Below are the code and all the weights of a small trained network. Each question names an input and a class and asks about switching units off, where a switched-off unit gives its printed mean instead of its output.

import numpy as np


def w(rows, s, z=0):
    codes = np.array(rows[::2]) - 128.0
    scale = np.full(codes.shape[1], s)
    scale[-1] = z or s
    return codes * scale


def f(y):
    return y / 2 * (1 + np.tanh(0.7978845608 * (y + 0.044715 * y**3)))


def log_softmax(a):
    a = a - a.max(-1, keepdims=True)
    return a - np.log(np.exp(a).sum(-1, keepdims=True))


def net(x, mask):
    res = np.array(x, float).reshape(1, 3) / 4 @ E
    y = f(res @ A[0][:, :-1].T + A[0][:, -1])
    res = res + np.where(mask, y, B[0][:, -1]) @ B[0][:, :-1]
    return log_softmax(res[-1] @ U[:, :-1].T + U[:, -1])


A, B = {}, {}
E = w([
[129,71,250,182],'x0',
[206,188,147,238],'x1',
[2,186,171,148],'x2',
],0.0083)
A[0] = w([
[138,115,104,100,73],'N1',
[134,121,115,131,121],'N2',
[115,159,113,154,121],'N3',
[143,162,39,74,108],'N4',
[124,169,128,133,135],'N5',
[163,119,133,174,62],'N6',
[160,83,145,136,95],'N7',
[120,128,129,147,114],'N8',
[96,145,120,84,73],'N9',
[105,192,94,150,99],'N10',
[139,15,151,93,144],'N11',
[119,138,127,137,134],'N12',
[42,136,169,135,22],'N13',
[125,168,128,132,120],'N14',
[128,133,132,123,128],'N15',
[119,181,116,145,120],'N16',
[122,121,126,120,130],'N17',
[187,166,144,187,165],'N18',
[141,66,142,104,141],'N19',
[74,86,108,75,181],'N20',
[154,122,115,125,136],'N21',
[125,79,139,114,127],'N22',
[141,141,135,103,131],'N23',
[120,98,216,174,180],'N24',
[112,250,107,161,108],'N25',
[38,163,174,135,53],'N26',
[48,96,99,58,62],'N27',
[154,120,116,129,141],'N28',
[44,151,171,134,181],'N29',
[199,159,154,190,32],'N30',
[133,132,141,135,119],'N31',
[220,110,81,121,68],'N32',
[115,102,222,179,2],'N33',
[193,129,96,121,74],'N34',
],0.017,0.0098)
B[0] = w([
[146,122,125,112,139],'N1',
[132,125,121,126,130],'N2',
[120,148,162,128,147],'N3',
[155,103,17,111,239],'N4',
[114,143,157,130,149],'N5',
[155,115,92,108,152],'N6',
[149,122,161,97,157],'N7',
[122,139,127,130,126],'N8',
[105,139,126,151,160],'N9',
[114,141,212,132,173],'N10',
[169,128,248,83,211],'N11',
[125,134,134,134,135],'N12',
[190,100,82,74,178],'N13',
[124,139,160,134,142],'N14',
[128,125,129,130,128],'N15',
[114,138,192,134,158],'N16',
[133,131,126,123,133],'N17',
[79,138,88,163,231],'N18',
[158,122,197,92,174],'N19',
[159,108,53,108,242],'N20',
[133,120,102,125,154],'N21',
[147,124,181,110,152],'N22',
[125,130,116,126,134],'N23',
[181,107,103,71,231],'N24',
[109,133,254,147,209],'N25',
[155,103,34,102,203],'N26',
[75,157,99,189,226],'N27',
[137,126,103,118,156],'N28',
[87,151,127,178,244],'N29',
[176,98,49,80,186],'N30',
[128,140,119,129,128],'N31',
[84,144,77,171,216],'N32',
[39,164,62,219,172],'N33',
[98,146,91,149,178],'N34',
],0.035,0.011)
U = w([
[206,98,87,58,2],'0',
[67,177,108,202,186],'1',
[154,154,253,98,185],'2',
],0.012,0.00088)

Each question gives the input, the list of numbers given to net, and the class t.
The units are the neurons (one row each of A and B). Each row of codes is followed by its name. A weight is (code - 128) times the scale printed after its matrix; where a second scale follows, it is the last column's (A, B and U).
mask holds one flag per neuron, in row order. A switched-off neuron (its flag False) gives its mean, the last column of its row in B, instead of its output. The means were averaged over made-up inputs and are rounded, as every weight is.
A unit's drop is (log p(t) with every unit on - log p(t) with that unit switched off) / (log p(t) with every unit on - log p(t) with every unit switched off).
The circuit of an input: a set's keep is (log p(t) with only the set's units on - log p(t) with every unit switched off) / (log p(t) with every unit on - log p(t) with every unit switched off). Starting from the 12 units with the biggest drops (on a tie, the unit counted first), units are removed one at a time, each time the one whose removal leaves the highest keep (on an exact tie, the one counted first), for as long as the keep stays at least 0.8.
circuit, biggest first: the units of the circuit, biggest drop first
k most important neurons: the k neurons with the biggest drops, biggest first
drop when u is switched off: that unit's drop, to one decimal
input [7,8,0], class 0: 3 most important neurons -> [N24, N30, N27]
input [6,-4,6], class 0: 2 most important neurons -> [N13, N24]
input [3,-7,-8], class 2: circuit, biggest first -> [N11]
input [2,-4,0], class 2: circuit, biggest first -> [N4, N11]
input [-5,-6,1], class 1: 4 most important neurons -> [N27, N24, N13, N30]
input [4,5,0], class 0: 2 most important neurons -> [N24, N30]
input [-2,-7,1], class 1: 2 most important neurons -> [N27, N24]
input [7,0,1], class 0: 2 most important neurons -> [N24, N27]
input [7,0,8], class 0: 3 most important neurons -> [N24, N13, N26]
input [3,0,-6], class 2: 2 most important neurons -> [N4, N11]
input [0,4,-5], class 1: 4 most important neurons -> [N32, N18, N24, N20]
input [2,-3,8], class 0: 2 most important neurons -> [N13, N26]
input [6,-3,8], class 0: 3 most important neurons -> [N13, N24, N26]
input [-4,8,-7], class 1: most important neuron -> [N32]
input [-5,4,-7], class 1: drop when N32 is switched off -> 1.0
input [4,-2,8], class 0: drop when N24 is switched off -> 1.7
input [7,-8,6], class 0: drop when N13 is switched off -> 1.4
